Below is a small trained network, with its code and all its weights. Each question gives an input and a class and asks what happens when units are switched off, that is, made to give their printed mean instead of their output.

import numpy as np


def w(rows, s, z=0):
    codes = np.array(rows[::2]) - 128.0
    scale = np.full(codes.shape[1], s)
    scale[-1] = z or s
    return codes * scale


def norm(h):
    return h / np.sqrt((h * h).mean(-1, keepdims=True) + 1e-5)


def f(y):
    return np.maximum(y, 0)


def log_softmax(a):
    a = a - a.max(-1, keepdims=True)
    return a - np.log(np.exp(a).sum(-1, keepdims=True))


def net(x, mask):
    res = np.array(x, float).reshape(1, 8) / 4 @ E
    u = 0
    for l in range(2):
        y = f(norm(res) @ A[l][:, :-1].T + A[l][:, -1])
        res = res + np.where(mask[u : u + 3], y, B[l][:, -1]) @ B[l][:, :-1]
        u += 3
    return log_softmax(norm(res)[-1] @ U[:, :-1].T + U[:, -1])


A, B = {}, {}
E = w([
[199,12,2,140],'x0',
[126,129,130,127],'x1',
[129,129,132,131],'x2',
[133,126,126,124],'x3',
[132,130,129,127],'x4',
[63,19,216,78],'x5',
[131,128,130,125],'x6',
[227,99,190,189],'x7',
],0.0043)
A[0] = w([
[132,224,118,139,81],'L0N0',
[175,254,139,157,58],'L0N1',
[183,166,22,157,9],'L0N2',
],0.0089,0.0014)
B[0] = w([
[115,2,60,73,222],'L0N0',
[163,23,116,141,254],'L0N1',
[103,241,174,102,250],'L0N2',
],0.0083,0.0042)
A[1] = w([
[158,118,104,78,24],'L1N0',
[253,124,208,110,251],'L1N1',
[119,187,158,148,28],'L1N2',
],0.0055,0.0015)
B[1] = w([
[67,108,132,131,151],'L1N0',
[144,176,166,254,254],'L1N1',
[201,37,31,136,138],'L1N2',
],0.0046,0.0034)
U = w([
[76,37,38,65,163],'0',
[236,17,139,200,123],'1',
[121,252,57,85,250],'2',
[229,230,115,223,47],'3',
[19,159,194,56,32],'4',
[122,149,255,196,148],'5',
],0.016,0.0022)

Each question gives the input, the list of numbers given to net, and the class t.
The units are the neurons (one row each of A and B). Each row of codes is followed by its name. A weight is (code - 128) times the scale printed after its matrix; where a second scale follows, it is the last column's (A, B and U).
mask holds one flag per neuron, layer by layer. A switched-off neuron (its flag False) gives its mean, the last column of its row in B, instead of its output. The means were averaged over made-up inputs and are rounded, as every weight is.
A unit's drop is (log p(t) with every unit on - log p(t) with that unit switched off) / (log p(t) with every unit on - log p(t) with every unit switched off).
The circuit of an input: a set's keep is (log p(t) with only the set's units on - log p(t) with every unit switched off) / (log p(t) with every unit on - log p(t) with every unit switched off). Starting from all 6 units, units are removed one at a time, each time the one whose removal leaves the highest keep (on an exact tie, the one counted first), for as long as the keep stays at least 0.8.
circuit, biggest first: the units of the circuit, biggest drop first
most important unit: the unit with the biggest drop
top k neurons: the k neurons with the biggest drops, biggest first
top k neurons in layer l: the k neurons of layer l with the biggest drops, biggest first
drop of u: that unit's drop, to one decimal
input [7,2,7,3,-2,-8,5,-2], class 2: circuit, biggest first : L0N2
input [-8,-1,-6,1,0,0,-7,-8], class 0: circuit, biggest first : L0N0; L0N2
input [-8,0,-3,2,3,-1,4,7], class 1: top 2 neurons : L0N1; L0N2
input [0,-4,-8,5,4,1,-7,3], class 5: top 3 neurons : L0N0; L0N1; L1N1
input [7,-5,5,5,-2,-1,8,-1], class 2: circuit, biggest first : L0N2; L0N1
input [8,-6,-8,1,7,0,-8,1], class 3: circuit, biggest first : L0N0; L0N2; L0N1
input [-8,8,-2,-5,-3,0,3,-4], class 0: circuit, biggest first : L0N0; L0N2; L0N1
input [-1,6,-6,0,1,-5,1,3], class 1: top 2 neurons in layer 0 : L0N1; L0N0
input [4,3,-3,7,-8,0,2,6], class 3: top 3 neurons : L0N0; L0N1; L1N1
input [-4,8,-8,-4,7,-7,6,-4], class 0: top 2 neurons : L0N0; L0N1
input [8,-4,-6,8,-8,-7,8,2], class 3: top 2 neurons in layer 0 : L0N0; L0N2
input [2,6,3,1,-5,-1,8,-7], class 2: top 2 neurons in layer 0 : L0N1; L0N0
input [-6,-5,-3,5,-1,0,2,-5], class 0: top 2 neurons : L0N0; L0N2
input [6,-4,-5,-1,-8,-6,6,4], class 3: most important unit : L0N2
input [-5,1,-4,-4,2,-8,0,6], class 1: top 2 neurons : L0N1; L0N0
input [-5,8,-8,8,-7,-8,-5,-4], class 0: top 2 neurons : L0N0; L0N1
input [1,3,0,-6,7,-2,-2,-4], class 2: top 2 neurons : L0N2; L0N1
input [5,-4,2,8,0,-8,-7,-2], class 2: top 2 neurons : L0N2; L1N1
input [-8,-8,7,1,-7,-5,5,5], class 1: top 2 neurons : L0N1; L0N0
input [4,-6,7,2,-3,-2,-4,1], class 3: most important unit : L0N0
input [-4,0,-8,1,8,-6,5,-1], class 0: drop of L0N0 : 0.8
input [7,3,2,-6,2,-2,-8,3], class 3: drop of L0N2 : 0.2
input [-6,-5,6,-7,-5,-3,-3,2], class 1: drop of L0N1 : 0.3
input [3,0,8,6,5,-2,2,-7], class 2: drop of L0N2 : 0.1
